Here are made-up elements, facts about them, and rows of numbers that follow some of those facts. Name the element behind each unnamed row.

Facts:
θ k947 <- k842 k938 k700 k516 k264
θ k515 <- k140
θ k60 <- k906 k736 k624
θ k999 <- k594 k938 k501
θ k200 <- k263 k116
θ k240 <- k200 k630 k669 k258
θ k248 <- k692 k700 k317 k908 k92
θ k620 <- k461 k810 k437
θ k9 <- k461 k539
θ k263 <- k181
θ k669 <- k630
θ k899 <- k108
θ k763 <- k810
θ k766 <- k727 k934 k621
θ k621 <- k727 k759
θ k735 <- k311
θ k407 <- k657
θ k92 <- k539 k704 k371 k492 k735
θ k317 <- k437
θ k501 <- k9 k232 k654
θ k283 <- k619 k704 k516
θ k516 <- k62
θ k619 <- k242
θ k519 <- k488 k430 k654
θ k461 <- k6
θ k663 <- k627
θ k727 <- k792
θ k242 <- k324
θ k192 <- k258
θ k6 <- k137
θ k186 <- k8
θ k59 <- k8
θ k687 <- k759 k192
θ k736 <- k933 k78
θ k383 <- k933
θ k845 <- k933
θ k934 <- k933 k78
θ k430 <- k29 k78
θ k700 <- k232 k763
θ k657 <- k232
θ k659 <- k573 k60
θ k205 <- k573
θ k594 <- k92
θ k488 <- k371
θ k938 <- k331 k60
θ k896 <- k192 k735
θ k308 <- k178
θ k692 <- k947
θ k504 <- k496
θ k842 <- k845
[k283 k240 k906 k108 k766 k727 k59 k501 k830 k657 k9 k205 k116 k186 k934 k92 k371] δ grador
[k842 k594 k938 k899 k523 k700 k792 k137 k663 k192 k621 k845] δ sosku
[k140 k896 k317 k264 k596 k430] δ bifozi
[k736 k263 k200 k692 k181 k810 k687 k539 k437 k62 k242 k704 k620 k519 k488 k516 k57 k324 k258 k8 k933 k232 k78 k999 k492 k659 k654 k763 k496 k515] δ klerage
[k407 k461 k630 k619 k357 k735] δ fibo
[k465 k504 k6 k627 k908 k573 k331 k178] δ breflol
[k248 k669 k311 k308 k383 k604 k759 k29 k624 k947 k60] δ plistur

Known rows:
k933: [ -2  -4  16  17 -11   4  -8 -12  -3   6  -1  -3  -2  10   5   4   2  14
   5  18  -1   0   5 -11   5  -3  -6  -6   3  -5  -5  17   2   9   9  -3
  16  13   9   2   0  -4  11   2  -6 -26  25]
k657: [-11  -9  -7   4   9   1  -2  -3   5  18  -3   4  -5  10   9  -3  -6  -5
   3 -12   6   6 -12  -6   6   3   1  -5 -14   3  -7  -5  -3  -7  -2  -9
 -11  -2   3   7  14  -6   1   3  -5  -8 -16]
k596: [-13  -9  -7 -19   9 -10   7   7   7  17  -2  -4   0  12   7  -9   5   1
   4 -14   6   5  -5  -3   1   9   6  -5 -14   2  -7  -4  -1 -13  -5  -3
 -19  -4   4  11  13  -1  -2   5  -8 -13 -14]
k357: [-10  -4  -6 -13  17   3  -8   8   1  -4  -5   8  -5  13   6  -3  12  -1
 -12  -1   2  -7   7  -1   2  -2  -1  -5  -6  -1  -9  -3  -5  10  -7   0
 -15 -11   6   7   6   2   1   9  -8  -7  -4]
k947: [  4  -5  19   3  11  14  12   5   4  20   5   9  -4  -9 -12  10  23  -6
  10   8  -7   9   9   7   3  -3 -28  18  -3  21  -9 -16   2 -14  -9 -16
 -18  -6  -4  -6   2  19 -10  -4  17 -33 -11]
k700: [  5  -7  -7 -23 -18  14  10   3 -15  11  -4   1  -9  -5  -5  13  10  -5
  -2  -4  -8  12  -5   7  -3  -2 -21  18 -14  19   7 -16   0 -12  12 -12
   5 -17   3   3   8   9  -8  -6  20  -1 -17]
k8: [ -8  -5   9  -3   3   8 -10  -7  -9   9  -9  -3  -4  13   4   3   4  15
  -7  10   1   0   3  -6  -5  -2   5  -7   0  -3   0  12   2   2   4   2
  11   2   9   4   1   4  10   3  -7 -15  28]
k659: [-12  -4  14  -1   4   2  -9  -3 -10   6  -5  -4  -4  13   5   6   6  15
  -7   5   0  -2   4 -10   0  -3  15 -10   1  -3  -3  12  -1  -1   2   3
  11  13   7   3   2   1  12   9 -12 -13  26]
k621: [  5  -1  -9  31  -3 -18  13   2 -13  -8   9  -4   1 -10   5   2  21  -4
  12  31   0  -9  -4 -16   7  -4 -24 -11  -4  -5 -10  12  -1  12  16 -17
 -21  16  11   9   5 -15 -11  -7   0 -33   5]
k896: [-11  -4  -2 -14   5 -15  -1   8   4  11   3  -1   7   9   8  -9  -3   1
  -5 -16   7   0  -8 -10 -14   6  10 -11 -12  -1  -1  -9  -4  -4  -8   4
 -16   2   4   9  11  11  14  12 -14   0 -16]
k465: [ -8  -7  -1 -17   8  -5  -3   7   1  -1  -9  -6   5   7   7   5  16   5
  -4  -3  -2  -5  15   2   1  -3  -2   1   0  -2  -7   6   7  10  -8   3
 -12  -1   5   4   3   3  -8  13 -12 -21  20]
k311: [  0  -2   7 -19 -11   9   3   9   1  -7   3   2   2  -5   4   5   0   8
  -7   5  -3  -6  10   6  -6  -5  -5  11  -9  -2  -6  -1  11  -6 -12  -4
  -3  13   0  -4  15  -4  -8  11  -1  19  -1]
k687: [ -8  -4  -7  -8   2  -7  -6   4  -4  -2 -11  -5   3   8   7   3   0   6
 -14   5   5  -3   7 -16 -20  -2  -4 -10  -2  -5  -3  12  -8  17  -8   5
  -2   7   9   4   2  12  -3   4 -13 -23  13]
k736: [  3  -7  18  40 -23  -9  -7 -15   9   3   1   8  -7  -5   7   6 -11  20
  11  -3  -2   3   5  -7  10  -3 -22   2   5  -4  -8  18   8  18  15 -15
  23  26  -3 -11  19 -15   8  -3   1  17  31]
k60: [  3  -2  18  30 -22   7   9  -8   7   0   6  11  -8 -11   6   2 -16   9
  11 -10  -7  -1   8  -1   8  -6 -12  14   2  -6  -9  12  11   0  -7 -18
  20  26  -6 -11  19 -11  -2  -1  15  12  27]
k938: [  4  -2  18   8  15  14  12   2  -4  22   7  14  -3   5  -7   2   4   0
   9 -10  -7   8   3   0  10   4   6  18   5  16  -8 -14  -5 -25   2 -17
  17  25  -7 -10   2  13  17  -3  16 -19  -5]
k519: [-15  -4  13 -17  13  -4 -10   3 -17  11 -10  -6   1  14   7   7   6  12
 -16  -5   2  -8   8  -8   6  -1  18  -9   1  -4   5  14  -2  -2 -10   5
  17  17   7   5   3   4   5  19 -13 -10  20]
k594: [ -1  -5  15 -21  -6  -2  10   7  -3   7   2   4  -1  15   5   5 -12   1
 -12 -14  -7   1   7   3   9   0  15  16  -7  12   1 -10   5  -8  -9 -12
  20  14  -3  -7  14  -4  -6  -1   4  18 -15]

Rows to name:
No name comes twice in this set of rows, the named rows included.
[ -6  -8 -12 -31  -4  17  11  -5   7  -7   6  13  12 -20   8 -12  20  25
   5   1   5  12  12   5 -32  -4 -26  -7 -12  -1  -9   5  14 -18 -16   7
 -18 -17   8  -6  11  10  -7   1  15  22  36] -> k669
[  2  -9  15  15  12   7  13  -8   5  24  -1   9  -9   3   5  -7  11  -5
  14 -12  -7  11 -11  -2   7  10 -20  17  -8  20  -8 -14 -11 -14   9 -16
 -16  -7  -4   0   3  12  -1  -7   7 -28 -16] -> k264

Now the same elements, written a new way:
Named rows:
k186: [ -2  -3   6 -10  13  -2 -14 -11  13  18  10  34   3  -2   0  -9   4 -15
  27   2 -48   4   9 -12 -12 -10  -4   7   7  -3   2  -1   6]
k357: [  3  -1  -2  -4   2  -4  -3  -7   3   2  -6  13   0  -5  -1 -11  -2   3
  -1   1  -2  10  -1   7  -3   3  -8  -5 -18  -8   1   0  -2]
k620: [  4   4   0  -2   7  -1  -3  -5 -10   2   2 -10  -4  -6   8  13  -4  -4
   3 -10   0  -5  -1  -5  -1   5   6   3  -2  -5  -6   3   8]
k515: [  2 -12  -8  12   3   6   8 -25 -12  19  10 -18  -1  -4  20 -22  12  -2
  53  -5  11  -3   3  18  -1  -4  15 -10  -6  -9 -33   1   5]
k896: [  6   4  -2  -3   7  -2  -4  -1 -10  -2   0  -1  -4  -4  -1   1   3   4
   1 -11  -6   1   0   7  -2  10  -1  -2   5  -8  -7   1   1]
k516: [ 4  4  1 -1  5  0 -5 -3 -9 -3  0 -7 -4 -5  7 11 -6 -4  3 -5  6 -4 -2 -4
  1 -2  4  3 -3 -3 -5  1  9]
k437: [ 4  3  2  0  4  0 -7 -2 -9 -7 -1 -5 -3 -4  7  9 -8 -4  4 -1 12 -3 -3 -3
  3 -9  3  3 -4  0 -5 -1 10]
k519: [  4   4  -1  -2   7  -1  -3  -5 -10   2   3 -10  -5  -7   8  13  -4  -4
   3 -10   0  -5  -1  -5  -1   6   5   2  -2  -5  -6   3   8]
k461: [  3  -1  -1  -3   3  -5  -3  -7   2   3  -8  13   1  -5  -1  -8  -4   3
  -4   1  -1   9  -4   4  -3   0  -6  -4 -19  -8   0   1  -2]
k488: [  4   4   0  -1   5   0  -5  -3 -10  -3   1  -8  -4  -5   7  10  -6  -4
   3  -6   6  -4  -2  -4   2  -1   4   2  -3  -3  -5   1   9]
k501: [ -1 -12  -7  -5  -3  -4 -12 -11   4   2  -3   5   2  -4   1 -17  -6  -3
  -1   0  -2   4  -3  -9  -9   2  -7   0   2  -5   4   2   2]
k407: [  4  -1  -3  -4   5  -6  -1 -10   1   9  -5   8   1  -6  -1  -5  -2   3
  -6  -6  -9   7  -3   2  -7  11  -5  -4 -18 -11   0   4  -3]
k29: [  3   0   1   0   1   1  -9  -5  -4  -4  -4   4  -3   4  -1  -1   3  -8
 -14   6   6  -2 -13  13  -4   1  -7   9   5   0   2   1   6]
k630: [  1   2  -6  -5  -5  -1  -3  -4   1 -11  -7  18  -7  -5  -8 -23  -2   1
   2   3   2  11   4  14   2   7 -16 -10 -11  -5   0  -5  -2]
k842: [  8  -3   0  -2   7  -2 -10   6 -15 -10  -2  -3   6  -1  -2  -9   4   1
   8  -9   0   0  -6  -2   1  -2  15   3  20  -5  -1   2   2]
k178: [  7   2   7   2  -5   2  -2  -2 -17  -4   7  -9  -7  21   5  -7  -1  27
  10   7   3   4  -6   8   2   8   4  13  -7   2  -6   0   5]
k6: [  4   2   2   2   8   0  -7   0 -15  -3   2  -2  -2   0   1  14   1   4
  -5  -3   1  -2  -8  10  -4  -1  -5   7   0  -3  -5   0   6]
k766: [ -1 -11 -10  -7  -2  -4 -10 -13   4   5  -1   2  -1  -6   0 -17  -3  -3
  -1  -6  -9   3   0  -9 -11  14  -8  -1   5  -7   2   4   1]

Name these rows:
No name comes twice in this set of rows, the named rows included.
[ -1 -12  -7  -6  -4  -3 -11 -10   6   1  -1   6   1  -4   1 -20  -4  -3
   3   1  -3   5  -1  -7  -9   3  -8   0   3  -5   4   1   2] -> k830
[  4   1  -2  -1   2   1  -6  -6  -4   1   0   2  -4   3   0   0   7  -7
 -11   2  -2  -3  -9  14  -6  10  -6   8   5  -2   2   3   5] -> k604
[  8  -3   3   0   5  -2 -12   8 -14 -15  -4   0   7   0  -3 -12   2   0
   9  -3   7   1  -8  -1   4 -13  14   4  18  -2   1   0   3] -> k137
[  4   1  -3  -2   5   0  -5  -9  -5   7   1  -2  -4   1   0   4   7  -8
 -15  -4  -7  -5 -10  11  -9  18  -5   7   7  -5   0   6   3] -> k383
[  2   0 -16   3  12   6  -7  16  -2  -7   8   5   3 -27   1  27  10 -11
  -8  -3  31  -5  -5  30 -14 -32 -15  -4  10 -10  13  -5   9] -> k627
[ 6  2  1 -1  6 -2 -5  1 -9 -4 -1  1 -1 -2  1  1  2  5  3 -5  0  2 -2  7
 -1 -2  0  0  1 -6 -5 -1  2] -> k596
[  4   1  -2  -2   5   0  -6  -9  -5   6   0  -1  -3   2   0   4   7  -7
 -15  -2  -6  -5 -11  11  -9  15  -4   8   6  -5   0   6   4] -> k248
[ -3  -8 -11  -7 -11   0 -12  -8   4 -14  -2  11  -7  -4  -6 -33  -4  -5
   8   4   1   7   6   2  -2   8 -17  -6  10  -1   3  -5   3] -> k116
[  7  -4 -19  -2  15   3  -7  19  -2  -5   7  -1  11 -30  -1   8  17 -14
   4 -17  18  -5   0  16 -13 -22   7  -8  31 -16  16   1   3] -> k663
[  8  -2   0  -2   6  -1  -9   7 -14 -11   0  -2   6  -1  -2 -12   6   1
  12  -8  -1   0  -4   0   1  -2  14   3  20  -5   0   2   2] -> k523
[  7   0  -3  -3   5  -1  -9   6 -15 -15   0  -2   1  -2  -5 -16   6   0
  11 -10  -2   0  -1   2   2   6  11   0  25  -5  -2   1   1] -> k192
[  2   4  -6  -3  -2   4  -5  -6  -6  -8   1   4 -12   1  -6 -10   9 -10
  -8   0  -3  -2  -2  20  -3  22 -14   2  14  -1  -1   0   4] -> k669
[  3  -1  -3  -4   2  -4  -3  -7   2   1  -7  13  -1  -5  -3 -11  -3   2
  -3   0  -2   9  -2   6  -3   4  -8  -5 -17  -8   0   0  -2] -> k735
[ -2  -8 -14  -8  -6  -2  -9 -11   3  -3   1   5  -7  -7  -4 -26  -1  -5
   5  -6 -11   4   7  -2  -8  22 -13  -6  11  -6   1   0   1] -> k240
[ -1 -11  -8  -6  -4  -4 -12 -11   4   0  -2   5   0  -5  -1 -20  -5  -3
   0  -1  -4   4  -1  -7  -9   7  -9  -2   5  -5   3   2   2] -> k727

Now the same elements, written a new way:
Named rows:
k78: [ -5   4   8  -7 -12   3  -1  -2   5   0   2  -1   4]
k845: [ -5   0  -4  -4 -12   8  -3   0  -1  -4  -3  17   0]
k515: [ -2  -4  -3   5  24   2  -6  -3   3  -5  11 -10  -3]
k283: [ 7 -3 -8  9 15  1  3 -7  2 -3  6 -6 -4]
k704: [-9  8 12  2  3  2 -2  7  5  6 -2  4  2]
k539: [-12  10  14   3  -3  -2   0  10   6   6   1  -1   3]
k9: [ -2  10   2   2 -18  -7  10   3   7   6   8   2   2]
k938: [-10   1 -18 -10 -20  21 -12 -13  -1   2   2  37  -6]
k311: [  0   0   4  -3  -8 -11   2   2  -1   6  -3  -7   1]
k492: [-13  10  16   4   2  -1   1  12   7   5  -3   0   3]
k896: [ -3  -1  -6  18  13  -9  17   0 -15  -4   8  -4   0]
k596: [ -2  -1 -10  16  12  -5  19  -2 -13  -4   7  -3   0]
k504: [ -3 -10 -10   6   9 -13  -1   0 -10  -3   6 -13  -7]
k627: [ -1  -5  -3  -1 -11 -13   0   5  -7   3  -3  -4  -3]
k200: [ 47 -13  -4 -11   8  -9 -31  16   4   0  -8   7  25]
k759: [ -3  -1   6  -9 -14  -5   7  -5  -2  -1  -7 -15   0]
k437: [-4  3  9 -1  4  3 -4  3  4  2 -1  2  2]
k519: [-10   0   0   8  13  -3  -3  -2   5  -2  17 -10  -2]

Which element is each row?
No name comes twice in this set of rows, the named rows included.
[ -9   5   2 -12 -25   3   2  -4   7   2  11   5   4] -> k736
[ -5  10  12  16  24   7  15  10 -18   4 -25  13  -3] -> k317
[-7 -1 -8  4 14  4 -4 -7  4  0 18 -1 -5] -> k999
[-3  4  4 -5  1 11 -7 -3  4  2 -5  8  2] -> k763
[  1   4  -2  -5 -23   0   9  -5   5   3   4   1   2] -> k906
[ -2   1  -7 -10 -33  -5   4 -11   2   7  11   1  -1] -> k60
[  0   1  -2  -8 -24  -5   1  -6   2   6   3  -4   0] -> k624
[-16   7  -3   4  -9   3  -4   7   2   3   8  21  -2] -> k594
[ -7   7  14   1  34  21 -10   3  -3   5 -25  14  -6] -> k692
[ 36 -14  -5  -7  -1 -10  -7  13   1   1  -7   2  10] -> k630
[-3 10 10  6 -3 -6 12  8  6  6 -2 -3  2] -> k371
[ 0  2  1 -6 -2 12 -6 -4  4  1  0  6  2] -> k62
[  4   0  -7 -13  -2  27 -12 -17   1   3  -6  24  -4] -> k516
[ -8   1   7   4  12  -2  -3  11 -12   6 -23   2  -8] -> k908

